Here is a tiny trained network, its code and every weight. The questions are about switching its units off for an input and a class, where a switched-off unit gives its printed mean instead of its output.

import numpy as np


def w(rows, s, z=0):
    codes = np.array(rows[::2]) - 128.0
    scale = np.full(codes.shape[1], s)
    scale[-1] = z or s
    return codes * scale


def f(y):
    return np.maximum(y, 0)


def log_softmax(a):
    a = a - a.max(-1, keepdims=True)
    return a - np.log(np.exp(a).sum(-1, keepdims=True))


def net(x, mask):
    res = np.array(x, float).reshape(1, 3) / 4 @ E
    y = f(res @ A[0][:, :-1].T + A[0][:, -1])
    res = res + np.where(mask, y, B[0][:, -1]) @ B[0][:, :-1]
    return log_softmax(res[-1] @ U[:, :-1].T + U[:, -1])


A, B = {}, {}
E = w([
[95,107,144,225,192,181],'x0',
[218,203,120,157,123,124],'x1',
[113,144,214,85,254,135],'x2',
],0.017)
A[0] = w([
[66,107,78,197,37,169,2],'neuron 0',
[219,204,86,122,17,59,225],'neuron 1',
[103,68,172,135,185,186,99],'neuron 2',
[109,137,135,17,117,57,6],'neuron 3',
[181,220,146,174,143,129,61],'neuron 4',
[115,83,93,181,53,139,214],'neuron 5',
[105,169,164,9,74,122,220],'neuron 6',
],0.013,0.0096)
B[0] = w([
[72,133,136,156,179,89,180],'neuron 0',
[98,141,93,60,81,187,254],'neuron 1',
[104,144,114,120,53,149,175],'neuron 2',
[62,115,172,168,196,105,171],'neuron 3',
[137,106,161,194,192,4,164],'neuron 4',
[211,100,135,228,152,72,200],'neuron 5',
[212,129,139,175,155,57,204],'neuron 6',
],0.014,0.032)
U = w([
[217,141,146,137,119,113,1],'0',
[71,143,153,138,169,118,195],'1',
[100,166,121,48,15,249,181],'2',
],0.016,0.0059)

Each question gives the input, the list of numbers given to net, and the class t.
The units are the neurons (one row each of A and B). Each row of codes is followed by its name. A weight is (code - 128) times the scale printed after its matrix; where a second scale follows, it is the last column's (A, B and U).
mask holds one flag per neuron, in row order. A switched-off neuron (its flag False) gives its mean, the last column of its row in B, instead of its output. The means were averaged over made-up inputs and are rounded, as every weight is.
A unit's drop is (log p(t) with every unit on - log p(t) with that unit switched off) / (log p(t) with every unit on - log p(t) with every unit switched off).
unit that matters most: the unit with the biggest drop
top k neurons: the k neurons with the biggest drops, biggest first
drop of u: that unit's drop, to one decimal
input [-7,6,-6], class 2: unit that matters most -> neuron 1
input [8,8,1], class 1: top 3 neurons -> neuron 6; neuron 5; neuron 4
input [-8,-2,1], class 1: top 3 neurons -> neuron 3; neuron 5; neuron 1
input [2,7,6], class 1: top 3 neurons -> neuron 6; neuron 5; neuron 4
input [-4,-8,-4], class 0: top 3 neurons -> neuron 5; neuron 6; neuron 1
input [6,7,3], class 1: top 2 neurons -> neuron 6; neuron 5
input [3,5,1], class 1: top 2 neurons -> neuron 6; neuron 5
input [6,0,-8], class 1: top 2 neurons -> neuron 0; neuron 6
input [1,8,1], class 1: top 4 neurons -> neuron 4; neuron 6; neuron 5; neuron 1
input [-5,6,0], class 2: top 2 neurons -> neuron 1; neuron 5
input [-3,1,-6], class 2: top 2 neurons -> neuron 1; neuron 4
input [-6,-6,-1], class 0: top 2 neurons -> neuron 6; neuron 0
input [-3,-6,-4], class 0: top 2 neurons -> neuron 5; neuron 6
input [2,-5,4], class 2: unit that matters most -> neuron 2
input [-8,-1,3], class 1: top 2 neurons -> neuron 3; neuron 5
input [-1,5,-6], class 2: top 2 neurons -> neuron 1; neuron 6
input [8,-4,4], class 2: drop of neuron 2 -> 0.3
input [5,8,2], class 1: drop of neuron 6 -> 1.7
input [6,8,2], class 1: drop of neuron 5 -> 1.8
input [-2,5,-2], class 2: unit that matters most -> neuron 1
input [7,-4,3], class 2: drop of neuron 2 -> 0.2
